Below is a small trained network, with its code and all its weights. Each question gives an input and a class and asks what happens when units are switched off, that is, made to give their printed mean instead of their output.

import numpy as np


def w(rows, s, z=0):
    codes = np.array(rows[::2]) - 128.0
    scale = np.full(codes.shape[1], s)
    scale[-1] = z or s
    return codes * scale


def f(y):
    return np.maximum(y, 0)


def log_softmax(a):
    a = a - a.max(-1, keepdims=True)
    return a - np.log(np.exp(a).sum(-1, keepdims=True))


def net(x, mask):
    res = np.array(x, float).reshape(1, 4) / 4 @ E
    y = f(res @ A[0][:, :-1].T + A[0][:, -1])
    res = res + np.where(mask, y, B[0][:, -1]) @ B[0][:, :-1]
    return log_softmax(res[-1] @ U[:, :-1].T + U[:, -1])


A, B = {}, {}
E = w([
[65,153,254,178,140,202,161],'x0',
[142,181,95,234,171,188,37],'x1',
[133,148,121,119,129,132,142],'x2',
[135,41,88,124,191,172,189],'x3',
],0.011)
A[0] = w([
[78,142,194,113,137,182,125,83],'n1',
[68,137,185,150,105,180,175,33],'n2',
[121,38,104,126,254,186,225,67],'n3',
[64,219,180,116,4,76,103,70],'n4',
[55,151,191,176,134,183,183,32],'n5',
[128,74,187,63,37,75,217,7],'n6',
],0.0072,0.0015)
B[0] = w([
[193,86,132,104,58,87,174,197],'n1',
[156,70,69,97,48,77,177,205],'n2',
[61,159,193,65,222,69,54,247],'n3',
[72,213,174,97,187,83,103,229],'n4',
[153,70,68,124,65,110,162,226],'n5',
[232,161,165,176,154,254,73,255],'n6',
],0.0078,0.0088)
U = w([
[19,146,168,96,171,66,107,74],'0',
[153,79,56,105,64,64,147,254],'1',
[157,143,147,174,137,254,95,80],'2',
],0.013,0.00064)

Each question gives the input, the list of numbers given to net, and the class t.
The units are the neurons (one row each of A and B). Each row of codes is followed by its name. A weight is (code - 128) times the scale printed after its matrix; where a second scale follows, it is the last column's (A, B and U).
mask holds one flag per neuron, in row order. A switched-off neuron (its flag False) gives its mean, the last column of its row in B, instead of its output. The means were averaged over made-up inputs and are rounded, as every weight is.
A unit's drop is (log p(t) with every unit on - log p(t) with that unit switched off) / (log p(t) with every unit on - log p(t) with every unit switched off).
The circuit of an input: a set's keep is (log p(t) with only the set's units on - log p(t) with every unit switched off) / (log p(t) with every unit on - log p(t) with every unit switched off). Starting from all 6 units, units are removed one at a time, each time the one whose removal leaves the highest keep (on an exact tie, the one counted first), for as long as the keep stays at least 0.8.
units of the circuit, in order: the units of the circuit, biggest drop first
top k neurons: the k neurons with the biggest drops, biggest first
drop when u is switched off: that unit's drop, to one decimal
input [7,-5,-1,4], class 1: top neuron	(n2)
input [-4,-5,5,4], class 2: units of the circuit, in order	(n6, n2)
input [7,3,-6,4], class 1: top 2 neurons	(n5, n2)
input [1,6,-8,-8], class 0: top 2 neurons	(n6, n4)
input [0,3,1,-4], class 0: top 3 neurons	(n6, n4, n5)
input [7,-6,-3,3], class 1: top 2 neurons	(n2, n5)
input [8,0,1,5], class 1: units of the circuit, in order	(n5, n2)
input [8,8,7,-8], class 0: top 2 neurons	(n4, n6)
input [5,-7,6,6], class 2: top 2 neurons	(n6, n4)
input [6,6,-1,4], class 1: top 3 neurons	(n6, n5, n2)
input [-5,1,-8,-6], class 0: units of the circuit, in order	(n4, n5)
input [0,4,6,-8], class 0: top 2 neurons	(n4, n6)
input [-2,2,-2,5], class 0: top 2 neurons	(n6, n3)
input [2,5,4,-6], class 0: units of the circuit, in order	(n6)
input [2,4,-5,6], class 0: top 2 neurons	(n3, n6)
input [-2,-7,4,4], class 2: drop when n6 is switched off	0.8
input [8,6,6,1], class 1: drop when n2 is switched off	0.1
input [-6,-4,5,-8], class 0: drop when n4 is switched off	0.7
